Below are the code and all the weights of a small trained network. Each question names an input and a class and asks about switching units off, where a switched-off unit gives its printed mean instead of its output.

import numpy as np


def w(rows, s, z=0):
    codes = np.array(rows[::2]) - 128.0
    scale = np.full(codes.shape[1], s)
    scale[-1] = z or s
    return codes * scale


def f(y):
    return np.maximum(y, 0)


def log_softmax(a):
    a = a - a.max(-1, keepdims=True)
    return a - np.log(np.exp(a).sum(-1, keepdims=True))


def net(x, mask):
    res = np.array(x, float).reshape(1, 6) / 4 @ E
    y = f(res @ A[0][:, :-1].T + A[0][:, -1])
    res = res + np.where(mask, y, B[0][:, -1]) @ B[0][:, :-1]
    return log_softmax(res[-1] @ U[:, :-1].T + U[:, -1])


A, B = {}, {}
E = w([
[67,3,214,190,34,62,203,82,193],'x0',
[126,145,121,123,140,116,134,120,145],'x1',
[75,65,35,57,80,228,91,48,170],'x2',
[27,214,135,238,150,212,170,57,111],'x3',
[142,119,141,124,125,144,147,136,117],'x4',
[133,122,130,128,140,122,118,119,127],'x5',
],0.0061)
A[0] = w([
[193,254,49,61,218,206,46,156,33,43],'neuron 1',
[51,187,139,220,153,194,166,83,94,63],'neuron 2',
[187,200,203,223,195,5,155,211,53,33],'neuron 3',
[188,91,116,31,97,80,118,177,113,1],'neuron 4',
[89,84,32,57,93,206,86,69,141,47],'neuron 5',
[50,206,121,241,135,216,176,106,89,4],'neuron 6',
],0.0052,0.0035)
B[0] = w([
[124,53,190,240,41,19,207,10,120,254],'neuron 1',
[253,47,91,134,205,97,100,213,198,196],'neuron 2',
[9,126,85,56,195,205,193,156,73,226],'neuron 3',
[215,46,49,111,194,69,87,175,197,175],'neuron 4',
[26,78,110,90,193,215,152,166,34,204],'neuron 5',
[213,56,61,96,208,124,90,174,208,193],'neuron 6',
],0.0065,0.0066)
U = w([
[250,75,53,110,199,118,93,194,202,2],'0',
[100,74,176,216,51,64,200,40,118,72],'1',
[2,132,85,57,184,201,156,172,32,20],'2',
[143,156,144,121,121,137,98,120,133,245],'3',
[127,158,107,121,108,125,114,130,140,222],'4',
[143,150,112,130,104,153,110,136,126,200],'5',
],0.0076,0.0064)

Each question gives the input, the list of numbers given to net, and the class t.
The units are the neurons (one row each of A and B). Each row of codes is followed by its name. A weight is (code - 128) times the scale printed after its matrix; where a second scale follows, it is the last column's (A, B and U).
mask holds one flag per neuron, in row order. A switched-off neuron (its flag False) gives its mean, the last column of its row in B, instead of its output. The means were averaged over made-up inputs and are rounded, as every weight is.
A unit's drop is (log p(t) with every unit on - log p(t) with that unit switched off) / (log p(t) with every unit on - log p(t) with every unit switched off).
The circuit of an input: a set's keep is (log p(t) with only the set's units on - log p(t) with every unit switched off) / (log p(t) with every unit on - log p(t) with every unit switched off). Starting from all 6 units, units are removed one at a time, each time the one whose removal leaves the highest keep (on an exact tie, the one counted first), for as long as the keep stays at least 0.8.
units of the circuit, in order: the units of the circuit, biggest drop first
most important unit: the unit with the biggest drop
top k neurons: the k neurons with the biggest drops, biggest first
drop of u: that unit's drop, to one decimal
input [0,1,6,0,1,0], class 2: most important unit	neuron 5
input [-8,-6,1,8,-1,5], class 0: top 2 neurons	neuron 6; neuron 2
input [-7,2,3,7,-1,-5], class 0: top 2 neurons	neuron 6; neuron 2
input [8,-4,-3,8,0,8], class 0: top 3 neurons	neuron 2; neuron 6; neuron 1
input [-2,1,6,-5,-5,4], class 2: top 4 neurons	neuron 5; neuron 2; neuron 6; neuron 1
input [-8,-4,8,3,-6,-5], class 1: top 2 neurons	neuron 1; neuron 3
input [-1,4,-6,2,0,0], class 2: top 2 neurons	neuron 3; neuron 1
input [-6,-3,-7,-4,4,6], class 2: top 3 neurons	neuron 3; neuron 2; neuron 6
input [-3,7,7,-6,7,4], class 2: top 2 neurons	neuron 5; neuron 2
input [-6,-6,-8,8,-2,5], class 0: top 3 neurons	neuron 2; neuron 6; neuron 5
input [-2,2,4,5,-2,2], class 0: top 3 neurons	neuron 2; neuron 6; neuron 3
input [3,-7,5,8,2,-6], class 0: top 2 neurons	neuron 2; neuron 6
input [1,-4,7,-5,-3,-5], class 2: top 4 neurons	neuron 5; neuron 1; neuron 2; neuron 6
input [7,8,2,6,6,8], class 3: units of the circuit, in order	neuron 1
input [-3,4,-1,6,1,6], class 0: drop of neuron 2	0.5
input [-4,-2,3,8,-5,6], class 0: drop of neuron 2	0.4
input [0,-1,1,4,-1,-2], class 0: drop of neuron 1	0.3
